Below are the code and all the weights of a small trained network. Each question names an input and a class and asks about switching units off, where a switched-off unit gives its printed mean instead of its output.

import numpy as np


def w(rows, s, z=0):
    codes = np.array(rows[::2]) - 128.0
    scale = np.full(codes.shape[1], s)
    scale[-1] = z or s
    return codes * scale


def f(y):
    return y / 2 * (1 + np.tanh(0.7978845608 * (y + 0.044715 * y**3)))


def log_softmax(a):
    a = a - a.max(-1, keepdims=True)
    return a - np.log(np.exp(a).sum(-1, keepdims=True))


def net(x, mask):
    res = np.array(x, float).reshape(1, 6) / 4 @ E
    y = f(res @ A[0][:, :-1].T + A[0][:, -1])
    res = res + np.where(mask, y, B[0][:, -1]) @ B[0][:, :-1]
    return log_softmax(res[-1] @ U[:, :-1].T + U[:, -1])


A, B = {}, {}
E = w([
[238,133,120],'x0',
[2,188,181],'x1',
[55,158,13],'x2',
[136,198,98],'x3',
[154,32,76],'x4',
[147,156,158],'x5',
],0.007)
A[0] = w([
[82,119,68,131],'neuron 0',
[98,135,189,102],'neuron 1',
[122,130,136,10],'neuron 2',
[152,81,172,75],'neuron 3',
[237,180,120,199],'neuron 4',
[98,185,186,95],'neuron 5',
[33,144,102,18],'neuron 6',
[94,117,17,215],'neuron 7',
[197,204,119,63],'neuron 8',
[139,95,136,10],'neuron 9',
[79,118,171,2],'neuron 10',
[133,90,191,57],'neuron 11',
[185,80,142,164],'neuron 12',
[103,105,120,102],'neuron 13',
[78,137,121,9],'neuron 14',
[143,142,91,150],'neuron 15',
[105,113,150,32],'neuron 16',
[135,90,218,135],'neuron 17',
[118,122,191,105],'neuron 18',
[96,124,187,25],'neuron 19',
[131,100,165,35],'neuron 20',
[127,125,221,119],'neuron 21',
[223,106,50,187],'neuron 22',
[141,150,85,98],'neuron 23',
[169,115,107,19],'neuron 24',
[193,170,53,194],'neuron 25',
[87,106,162,5],'neuron 26',
[93,170,128,67],'neuron 27',
[71,86,102,192],'neuron 28',
[140,89,217,183],'neuron 29',
[87,184,225,180],'neuron 30',
[200,169,108,109],'neuron 31',
[91,180,123,77],'neuron 32',
[209,213,101,142],'neuron 33',
[63,160,125,62],'neuron 34',
[149,250,121,171],'neuron 35',
[125,144,128,120],'neuron 36',
[131,100,172,181],'neuron 37',
[78,125,89,132],'neuron 38',
[118,109,184,179],'neuron 39',
],0.013,0.0063)
B[0] = w([
[85,36,69,169],'neuron 0',
[193,186,148,166],'neuron 1',
[106,128,134,110],'neuron 2',
[225,247,202,161],'neuron 3',
[57,46,193,242],'neuron 4',
[159,216,145,183],'neuron 5',
[17,54,123,175],'neuron 6',
[76,8,137,221],'neuron 7',
[29,45,129,160],'neuron 8',
[180,207,113,119],'neuron 9',
[53,82,249,136],'neuron 10',
[210,56,144,154],'neuron 11',
[205,144,166,213],'neuron 12',
[56,45,106,128],'neuron 13',
[20,109,160,132],'neuron 14',
[172,114,139,148],'neuron 15',
[111,54,179,118],'neuron 16',
[206,157,188,205],'neuron 17',
[174,164,171,159],'neuron 18',
[179,180,128,141],'neuron 19',
[203,222,129,126],'neuron 20',
[205,199,162,191],'neuron 21',
[165,18,118,254],'neuron 22',
[107,8,80,135],'neuron 23',
[208,207,142,133],'neuron 24',
[93,2,119,214],'neuron 25',
[36,40,200,127],'neuron 26',
[87,195,119,148],'neuron 27',
[39,67,164,186],'neuron 28',
[233,151,164,227],'neuron 29',
[189,209,191,247],'neuron 30',
[80,17,116,173],'neuron 31',
[37,145,127,158],'neuron 32',
[23,8,122,198],'neuron 33',
[55,185,168,167],'neuron 34',
[49,155,214,213],'neuron 35',
[143,160,172,128],'neuron 36',
[170,179,176,182],'neuron 37',
[69,139,77,164],'neuron 38',
[210,105,122,185],'neuron 39',
],0.0074,0.0088)
U = w([
[82,197,131,9],'0',
[245,165,167,183],'1',
[132,127,156,242],'2',
[188,115,89,2],'3',
],0.011,0.0063)

Each question gives the input, the list of numbers given to net, and the class t.
The units are the neurons (one row each of A and B). Each row of codes is followed by its name. A weight is (code - 128) times the scale printed after its matrix; where a second scale follows, it is the last column's (A, B and U).
mask holds one flag per neuron, in row order. A switched-off neuron (its flag False) gives its mean, the last column of its row in B, instead of its output. The means were averaged over made-up inputs and are rounded, as every weight is.
A unit's drop is (log p(t) with every unit on - log p(t) with that unit switched off) / (log p(t) with every unit on - log p(t) with every unit switched off).
The circuit of an input: a set's keep is (log p(t) with only the set's units on - log p(t) with every unit switched off) / (log p(t) with every unit on - log p(t) with every unit switched off). Starting from the 12 units with the biggest drops (on a tie, the unit counted first), units are removed one at a time, each time the one whose removal leaves the highest keep (on an exact tie, the one counted first), for as long as the keep stays at least 0.8.
units of the circuit, in order: the units of the circuit, biggest drop first
unit that matters most: the unit with the biggest drop
top k neurons: the k neurons with the biggest drops, biggest first
drop of u: that unit's drop, to one decimal
input [6,-1,-6,5,6,-3], class 3: units of the circuit, in order : [neuron 30; neuron 22]
input [1,-7,7,8,7,3], class 3: units of the circuit, in order : [neuron 22; neuron 23]
input [0,6,7,2,6,6], class 0: unit that matters most : neuron 22
input [-1,-4,7,6,8,3], class 3: units of the circuit, in order : [neuron 22; neuron 35; neuron 0]
input [2,-6,-5,5,2,-6], class 3: units of the circuit, in order : [neuron 22; neuron 30; neuron 25]
input [7,2,0,4,5,3], class 3: top 2 neurons : [neuron 22; neuron 28]
input [0,-6,5,7,8,-4], class 3: top 2 neurons : [neuron 22; neuron 35]
input [4,-8,7,4,2,5], class 2: top 2 neurons : [neuron 4; neuron 33]
input [5,-7,2,0,-4,-6], class 2: top 2 neurons : [neuron 4; neuron 33]
input [-7,6,-2,7,4,2], class 0: drop of neuron 37 : 0.0
input [1,2,7,-2,-2,-3], class 0: drop of neuron 34 : 0.1
input [-6,-3,3,7,-5,3], class 0: drop of neuron 22 : 0.1
input [-3,-2,2,6,4,1], class 3: drop of neuron 29 : -0.1
input [-6,8,-6,8,4,3], class 1: unit that matters most : neuron 30
